Here is a tiny trained network, its code and every weight. The questions are about switching its units off for an input and a target symbol, where a switched-off unit gives its printed mean instead of its output.

import numpy as np


def w(rows, s, z=0):
    codes = np.array(rows[::2]) - 128.0
    scale = np.full(codes.shape[1], s)
    scale[-1] = z or s
    return codes * scale


def norm(h):
    return h / np.sqrt((h * h).mean(-1, keepdims=True) + 1e-5)


def f(y):
    return np.maximum(y, 0)


def softmax(a):
    e = np.exp(a - a.max(-1, keepdims=True))
    return e / e.sum(-1, keepdims=True)


def log_softmax(a):
    a = a - a.max(-1, keepdims=True)
    return a - np.log(np.exp(a).sum(-1, keepdims=True))


def net(x, mask):
    ids = ['αβγεθλμξπστφ'.index(c) for c in x.split()]
    T = len(ids)
    res = E[ids] + P[:T]
    u = 0
    for l in range(3):
        q, k, v = (norm(res) @ M[l].T for M in (Q, K, V))
        z = softmax(np.where(np.tri(T) > 0, q @ k.T / 3**0.5, -1e9)) @ v
        res = res + np.where(mask[u], z, O[l][:, -1]) @ O[l][:, :-1]
        u += 1
        y = f(norm(res) @ A[l][:, :-1].T + A[l][:, -1])
        res = res + np.where(mask[u : u + 4], y, B[l][:, -1]) @ B[l][:, :-1]
        u += 4
    return log_softmax(norm(res)[-1] @ U[:, :-1].T + U[:, -1])


Q, K, V, O, A, B = {}, {}, {}, {}, {}, {}
E = w([
[84,90,50,194,223,169],'α',
[149,206,147,47,165,90],'β',
[152,64,149,72,110,43],'γ',
[205,2,110,111,135,109],'ε',
[86,141,107,69,90,136],'θ',
[99,21,125,97,82,134],'λ',
[175,152,114,54,177,108],'μ',
[182,88,87,131,70,103],'ξ',
[125,84,128,93,128,139],'π',
[45,18,167,40,75,67],'σ',
[94,85,175,43,137,63],'τ',
[168,161,185,140,125,241],'φ',
],0.003)
P = w([
[168,103,80,4,118,154],'0',
[125,83,209,127,144,75],'1',
[147,115,74,43,123,153],'2',
[119,101,192,140,142,78],'3',
[142,123,71,59,126,154],'4',
[122,121,177,149,141,80],'5',
[137,138,68,77,129,151],'6',
[130,130,168,166,144,83],'7',
[138,144,65,92,132,153],'8',
[131,139,163,167,143,85],'9',
[139,150,64,95,131,158],'10',
[128,122,170,155,139,86],'11',
],0.0029)
Q[0] = w([
[141,141,254,147,89,96],'0.h1',
[157,110,73,74,126,137],'0.h1',
[107,160,233,237,139,95],'0.h1',
],0.0082)
K[0] = w([
[190,34,232,4,67,51],'0.h1',
[157,199,126,239,141,208],'0.h1',
[124,31,134,13,117,11],'0.h1',
],0.0044)
V[0] = w([
[223,129,171,70,20,88],'0.h1',
[156,120,118,168,174,145],'0.h1',
[56,123,3,176,180,22],'0.h1',
],0.0034)
O[0] = w([
[83,153,159,206,167,96,252],'0.h1',
[169,110,142,90,141,171,141],'0.h1',
[136,33,154,2,100,65,58],'0.h1',
],0.0037,0.0011)
A[0] = w([
[162,129,93,91,228,140,251],'0.n1',
[37,162,196,106,137,97,113],'0.n2',
[54,144,19,85,160,253,91],'0.n3',
[88,142,149,202,227,89,71],'0.n4',
],0.0032,0.0014)
B[0] = w([
[54,119,77,184,153,103,250],'0.n1',
[143,175,83,110,136,186,174],'0.n2',
[254,91,100,147,69,74,200],'0.n3',
[187,53,109,48,99,169,213],'0.n4',
],0.0035,0.0026)
Q[1] = w([
[83,147,171,170,164,93],'1.h1',
[64,108,237,255,236,187],'1.h1',
[78,76,21,75,50,74],'1.h1',
],0.0025)
K[1] = w([
[196,118,197,133,138,146],'1.h1',
[176,152,195,188,156,218],'1.h1',
[79,3,59,97,58,72],'1.h1',
],0.0026)
V[1] = w([
[47,139,99,134,134,24],'1.h1',
[181,155,153,75,197,247],'1.h1',
[79,94,109,32,162,63],'1.h1',
],0.0013)
O[1] = w([
[175,119,123,137,75,247,137],'1.h1',
[70,181,65,122,118,38,53],'1.h1',
[176,173,92,183,158,182,254],'1.h1',
],0.0015,0.00074)
A[1] = w([
[153,140,150,190,144,73,16],'1.n1',
[136,92,200,55,112,131,40],'1.n2',
[156,190,253,159,128,102,254],'1.n3',
[110,249,133,61,126,167,109],'1.n4',
],0.0047,0.00069)
B[1] = w([
[161,87,221,52,117,162,191],'1.n1',
[194,174,57,176,157,130,248],'1.n2',
[50,145,32,66,121,144,177],'1.n3',
[138,3,212,133,139,147,162],'1.n4',
],0.0043,0.0017)
Q[2] = w([
[38,89,183,121,223,84],'2.h1',
[236,133,98,123,95,222],'2.h1',
[114,184,62,166,3,30],'2.h1',
],0.006)
K[2] = w([
[125,47,111,140,185,17],'2.h1',
[201,157,163,123,116,253],'2.h1',
[28,209,122,129,58,130],'2.h1',
],0.0073)
V[2] = w([
[129,95,93,135,139,5],'2.h1',
[101,181,160,174,119,65],'2.h1',
[174,132,93,70,114,218],'2.h1',
],0.0029)
O[2] = w([
[39,116,96,161,7,22,205],'2.h1',
[164,69,123,16,131,104,4],'2.h1',
[175,139,127,204,149,252,184],'2.h1',
],0.0023,0.0025)
A[2] = w([
[133,114,70,220,50,136,99],'2.n1',
[95,95,129,74,90,85,152],'2.n2',
[41,130,169,128,185,80,3],'2.n3',
[149,102,254,175,100,111,215],'2.n4',
],0.004,0.0012)
B[2] = w([
[86,176,244,112,173,135,254],'2.n1',
[167,123,111,124,135,252,181],'2.n2',
[191,178,223,84,147,94,140],'2.n3',
[137,243,55,141,71,94,204],'2.n4',
],0.0034,0.003)
U = w([
[209,55,27,11,118,175,145],'α',
[199,192,205,60,241,31,77],'β',
[42,109,134,41,62,24,164],'γ',
[30,13,111,191,223,99,120],'ε',
[152,246,96,112,4,158,122],'θ',
[110,19,229,169,21,223,11],'λ',
[99,252,2,111,186,59,133],'μ',
[43,242,211,203,113,92,251],'ξ',
[247,98,133,218,73,14,76],'π',
[3,167,89,99,105,249,149],'σ',
[116,98,243,20,193,173,148],'τ',
[228,193,129,211,200,252,122],'φ',
],0.0084,0.0026)

Each question gives the input, a string of symbols that net reads in full, and the target symbol t.
The units are the heads (3 rows each of Q, K, V and O) and the neurons (one row each of A and B). Each row of codes is followed by its name. A weight is (code - 128) times the scale printed after its matrix; where a second scale follows, it is the last column's (O, A, B and U).
mask holds one flag per unit, layer by layer, with each layer's heads first. A switched-off unit (its flag False) gives its mean, the last column of its rows in O or B, instead of its output. The means were averaged over made-up inputs and are rounded, as every weight is.
A unit's drop is (log p(t) with every unit on - log p(t) with that unit switched off) / (log p(t) with every unit on - log p(t) with every unit switched off).
The circuit of an input: a set's keep is (log p(t) with only the set's units on - log p(t) with every unit switched off) / (log p(t) with every unit on - log p(t) with every unit switched off). Starting from the 12 units with the biggest drops (on a tie, the unit counted first), units are removed one at a time, each time the one whose removal leaves the highest keep (on an exact tie, the one counted first), for as long as the keep stays at least 0.8.
circuit, biggest first: the units of the circuit, biggest drop first
top k neurons: the k neurons with the biggest drops, biggest first
k most important neurons of layer l: the k neurons of layer l with the biggest drops, biggest first
input ε τ β π ε ε τ ε γ, target γ: top 4 neurons	0.n4, 1.n2, 0.n3, 2.n4
input ε λ ε λ λ π π λ, target ξ: circuit, biggest first	2.n1, 2.n4
input λ ε ε φ λ, target φ: circuit, biggest first	0.h1
input ε μ ε τ ξ, target ξ: circuit, biggest first	2.n1, 0.h1, 0.n4
input π ε π, target π: circuit, biggest first	0.n3, 0.h1
input λ α λ ε σ α ε φ φ ξ, target θ: top 2 neurons	1.n1, 2.n4
input ε α ξ θ π θ λ α λ θ, target λ: circuit, biggest first	1.n4, 0.n2
input α α τ φ λ ε ε ε λ, target φ: circuit, biggest first	2.h1, 0.h1
input θ ε μ, target μ: 2 most important neurons of layer 0	0.n1, 0.n3
input ε θ λ ξ λ, target λ: top 2 neurons	0.n3, 1.n4
input λ θ ε λ β, target β: 2 most important neurons of layer 0	0.n1, 0.n4
input λ σ λ τ ε ε σ, target σ: top 3 neurons	2.n2, 0.n1, 0.n2
input π ε α φ ε π τ ξ ε, target φ: 2 most important neurons of layer 0	0.n4, 0.n1
input ε ε α π φ τ ξ π ε λ λ λ, target ξ: most important neuron of layer 0	0.n1
input ε θ ξ γ τ λ ε θ, target λ: circuit, biggest first	0.n2, 1.n4
input λ ε λ α π φ τ, target φ: circuit, biggest first	0.h1, 2.h1
input ε μ π γ μ λ π τ, target μ: circuit, biggest first	1.n2, 1.n3
input μ π σ ε τ, target τ: top 2 neurons	1.n4, 2.n3
input ε γ τ, target τ: top 2 neurons	2.n3, 1.n4
input ε σ ε ξ ε ε π, target π: most important neuron of layer 0	0.n3
